Below is a small trained network, with its code and all its weights. Each question gives an input and a class and asks what happens when units are switched off, that is, made to give their printed mean instead of their output.

import numpy as np


def w(rows, s, z=0):
    codes = np.array(rows[::2]) - 128.0
    scale = np.full(codes.shape[1], s)
    scale[-1] = z or s
    return codes * scale


def norm(h):
    return h / np.sqrt((h * h).mean(-1, keepdims=True) + 1e-5)


def f(y):
    return y / 2 * (1 + np.tanh(0.7978845608 * (y + 0.044715 * y**3)))


def log_softmax(a):
    a = a - a.max(-1, keepdims=True)
    return a - np.log(np.exp(a).sum(-1, keepdims=True))


def net(x, mask):
    res = np.array(x, float).reshape(1, 6) / 4 @ E
    u = 0
    for l in range(3):
        y = f(norm(res) @ A[l][:, :-1].T + A[l][:, -1])
        res = res + np.where(mask[u : u + 16], y, B[l][:, -1]) @ B[l][:, :-1]
        u += 16
    return log_softmax(norm(res)[-1] @ U[:, :-1].T + U[:, -1])


A, B = {}, {}
E = w([
[119,31,154,124,112,225,164],'x0',
[128,127,127,129,128,130,127],'x1',
[40,174,133,105,79,180,64],'x2',
[187,154,87,168,151,183,72],'x3',
[118,64,128,221,57,80,76],'x4',
[216,139,126,48,3,121,112],'x5',
],0.0077)
A[0] = w([
[120,36,116,115,106,206,151,102],'L0N1',
[90,158,130,121,118,205,6,50],'L0N2',
[148,36,94,113,126,249,108,63],'L0N3',
[250,37,11,150,205,71,215,1],'L0N4',
[141,249,163,149,138,28,84,123],'L0N5',
[232,146,112,128,35,144,122,50],'L0N6',
[96,129,135,204,243,158,100,111],'L0N7',
[209,154,70,216,145,214,43,71],'L0N8',
[150,107,75,234,90,114,123,35],'L0N9',
[202,183,44,214,130,242,118,47],'L0N10',
[148,97,134,115,122,174,129,80],'L0N11',
[166,132,69,64,184,145,140,53],'L0N12',
[112,119,54,80,145,138,137,88],'L0N13',
[152,158,57,84,170,168,154,81],'L0N14',
[110,114,69,122,48,110,174,102],'L0N15',
[253,189,106,201,164,244,79,71],'L0N16',
],0.007,0.0071)
B[0] = w([
[150,184,93,166,94,118,178,194],'L0N1',
[67,149,148,104,87,152,99,187],'L0N2',
[161,170,90,165,94,167,161,180],'L0N3',
[146,197,245,173,149,87,115,191],'L0N4',
[145,134,97,167,95,180,189,252],'L0N5',
[159,85,113,84,152,127,63,170],'L0N6',
[136,72,86,117,175,141,98,242],'L0N7',
[80,97,118,114,94,45,191,212],'L0N8',
[149,100,148,172,125,138,78,139],'L0N9',
[71,130,136,86,114,86,174,170],'L0N10',
[176,163,127,138,104,126,129,111],'L0N11',
[154,153,149,118,135,163,104,118],'L0N12',
[142,128,167,115,132,112,109,107],'L0N13',
[160,128,141,125,159,166,108,137],'L0N14',
[136,94,140,104,170,125,139,144],'L0N15',
[80,102,128,64,123,45,222,204],'L0N16',
],0.011,0.0033)
A[1] = w([
[129,75,125,218,66,94,47,72],'L1N1',
[217,160,92,74,52,63,68,108],'L1N2',
[162,192,101,113,155,146,130,106],'L1N3',
[68,170,185,128,87,175,54,2],'L1N4',
[142,45,234,141,115,226,144,68],'L1N5',
[159,231,17,159,129,77,125,23],'L1N6',
[189,151,169,31,91,133,122,108],'L1N7',
[61,134,56,80,86,204,42,73],'L1N8',
[254,88,178,124,176,99,126,118],'L1N9',
[106,202,71,113,135,21,89,80],'L1N10',
[171,105,106,124,165,122,107,105],'L1N11',
[149,165,34,194,161,156,137,98],'L1N12',
[133,236,81,168,181,51,74,90],'L1N13',
[52,120,208,100,96,106,213,82],'L1N14',
[92,174,230,17,195,207,180,97],'L1N15',
[61,44,219,182,53,74,110,77],'L1N16',
],0.0077,0.0048)
B[1] = w([
[254,165,11,114,201,143,71,190],'L1N1',
[68,33,199,154,126,190,170,223],'L1N2',
[179,94,92,153,126,158,107,142],'L1N3',
[109,165,159,161,113,114,93,136],'L1N4',
[167,172,119,195,103,164,171,143],'L1N5',
[109,130,106,149,84,193,192,144],'L1N6',
[118,29,131,120,186,141,93,208],'L1N7',
[109,171,235,157,95,70,94,205],'L1N8',
[75,180,201,156,91,92,79,202],'L1N9',
[133,66,104,152,110,146,214,152],'L1N10',
[93,144,152,102,105,138,79,121],'L1N11',
[98,61,152,84,118,191,178,158],'L1N12',
[122,107,175,148,118,215,169,145],'L1N13',
[91,146,72,117,116,35,169,220],'L1N14',
[195,170,49,138,122,77,82,255],'L1N15',
[163,204,52,100,162,75,122,225],'L1N16',
],0.0077,0.0043)
A[2] = w([
[38,187,147,69,85,150,61,67],'L2N1',
[137,162,118,209,85,183,225,70],'L2N2',
[14,218,103,139,42,148,81,2],'L2N3',
[185,119,203,186,115,102,174,103],'L2N4',
[153,127,137,121,87,136,93,90],'L2N5',
[145,134,188,124,153,25,112,50],'L2N6',
[88,52,154,132,173,167,89,46],'L2N7',
[31,134,89,169,196,94,119,175],'L2N8',
[156,79,179,75,51,172,99,53],'L2N9',
[195,125,65,116,136,141,55,151],'L2N10',
[133,130,81,118,129,157,67,45],'L2N11',
[97,169,158,145,82,88,148,121],'L2N12',
[86,89,78,99,105,53,168,101],'L2N13',
[66,111,146,167,254,194,104,68],'L2N14',
[163,74,88,97,156,145,122,79],'L2N15',
[172,207,132,19,203,180,123,52],'L2N16',
],0.0091,0.0034)
B[2] = w([
[164,172,227,160,166,146,121,196],'L2N1',
[156,141,91,113,53,214,136,211],'L2N2',
[191,181,170,183,156,104,167,227],'L2N3',
[97,201,166,135,142,174,109,181],'L2N4',
[125,87,127,123,209,130,114,133],'L2N5',
[104,181,140,117,82,161,128,177],'L2N6',
[120,66,135,72,149,109,111,146],'L2N7',
[151,76,196,36,53,132,134,254],'L2N8',
[65,11,157,105,190,129,141,188],'L2N9',
[14,156,70,138,164,102,108,183],'L2N10',
[148,146,119,131,112,67,96,127],'L2N11',
[96,161,144,132,185,145,152,186],'L2N12',
[91,181,108,2,155,95,158,244],'L2N13',
[111,26,182,98,82,125,85,179],'L2N14',
[140,165,157,107,137,97,94,149],'L2N15',
[109,141,18,209,136,83,55,168],'L2N16',
],0.0076,0.0051)
U = w([
[107,17,170,83,144,132,83,221],'0',
[107,163,100,61,108,71,184,130],'1',
[146,204,226,174,135,121,104,228],'2',
[152,125,67,161,79,235,183,4],'3',
[144,154,4,154,167,85,31,27],'4',
],0.016,0.0024)

Each question gives the input, the list of numbers given to net, and the class t.
The units are the neurons (one row each of A and B). Each row of codes is followed by its name. A weight is (code - 128) times the scale printed after its matrix; where a second scale follows, it is the last column's (A, B and U).
mask holds one flag per neuron, layer by layer. A switched-off neuron (its flag False) gives its mean, the last column of its row in B, instead of its output. The means were averaged over made-up inputs and are rounded, as every weight is.
A unit's drop is (log p(t) with every unit on - log p(t) with that unit switched off) / (log p(t) with every unit on - log p(t) with every unit switched off).
The circuit of an input: a set's keep is (log p(t) with only the set's units on - log p(t) with every unit switched off) / (log p(t) with every unit on - log p(t) with every unit switched off). Starting from the 12 units with the biggest drops (on a tie, the unit counted first), units are removed one at a time, each time the one whose removal leaves the highest keep (on an exact tie, the one counted first), for as long as the keep stays at least 0.8.
units of the circuit, in order: the units of the circuit, biggest drop first
top k neurons: the k neurons with the biggest drops, biggest first
k most important neurons of layer l: the k neurons of layer l with the biggest drops, biggest first
input [1,0,5,-7,-8,-7], class 4: units of the circuit, in order -> [L1N15, L2N16]
input [5,8,5,-4,-5,-1], class 2: 2 most important neurons of layer 1 -> [L1N1, L1N8]
input [-3,8,2,2,-6,6], class 0: top 3 neurons -> [L1N2, L1N7, L2N9]
input [3,4,3,-4,4,-3], class 1: units of the circuit, in order -> [L1N14]
input [6,3,6,-1,-3,-1], class 2: units of the circuit, in order -> [L1N8, L2N1]
input [2,-4,-5,-4,5,2], class 2: units of the circuit, in order -> [L0N4, L2N4]
input [-7,2,-6,5,-7,-2], class 3: top 3 neurons -> [L0N5, L1N13, L1N6]
input [-2,5,4,-4,1,-4], class 0: top 2 neurons -> [L0N7, L0N8]
input [-3,-8,4,-7,5,8], class 0: units of the circuit, in order -> [L1N2, L2N9]
input [-2,1,7,-4,8,-2], class 4: 2 most important neurons of layer 1 -> [L1N1, L1N16]
input [8,-2,7,-1,8,-7], class 3: 3 most important neurons of layer 0 -> [L0N1, L0N3, L0N6]
input [-2,4,-4,-2,-7,-8], class 0: units of the circuit, in order -> [L2N14, L0N7]
input [3,-3,-4,-2,0,4], class 0: top 2 neurons -> [L0N6, L1N7]
input [1,-6,-7,5,-3,-4], class 2: units of the circuit, in order -> [L0N4]
input [1,-5,6,8,-1,-5], class 1: top 2 neurons -> [L0N16, L0N8]
input [7,1,0,1,-8,-4], class 4: top 3 neurons -> [L1N15, L2N16, L0N5]
input [1,-7,7,-3,-7,-7], class 0: top 4 neurons -> [L0N7, L2N14, L2N8, L1N16]
input [4,3,4,5,8,-1], class 4: top 2 neurons -> [L1N1, L0N9]
input [2,7,-5,5,4,2], class 1: top 3 neurons -> [L0N16, L0N8, L0N10]
input [2,-2,-5,6,1,1], class 1: units of the circuit, in order -> [L0N16]
input [0,-4,4,2,2,1], class 2: 2 most important neurons of layer 2 -> [L2N1, L2N3]
input [3,7,5,5,3,-1], class 1: 2 most important neurons of layer 0 -> [L0N8, L0N16]
input [-8,-5,1,-3,-8,7], class 3: 2 most important neurons of layer 1 -> [L1N2, L1N6]
input [7,4,2,-5,-2,-3], class 3: 2 most important neurons of layer 0 -> [L0N16, L0N8]
input [-3,5,1,6,-7,4], class 4: top 2 neurons -> [L0N14, L2N16]
input [-4,4,-6,-3,-8,0], class 4: top 2 neurons -> [L2N16, L1N15]
input [-8,1,7,-5,-2,2], class 3: top neuron -> [L0N5]
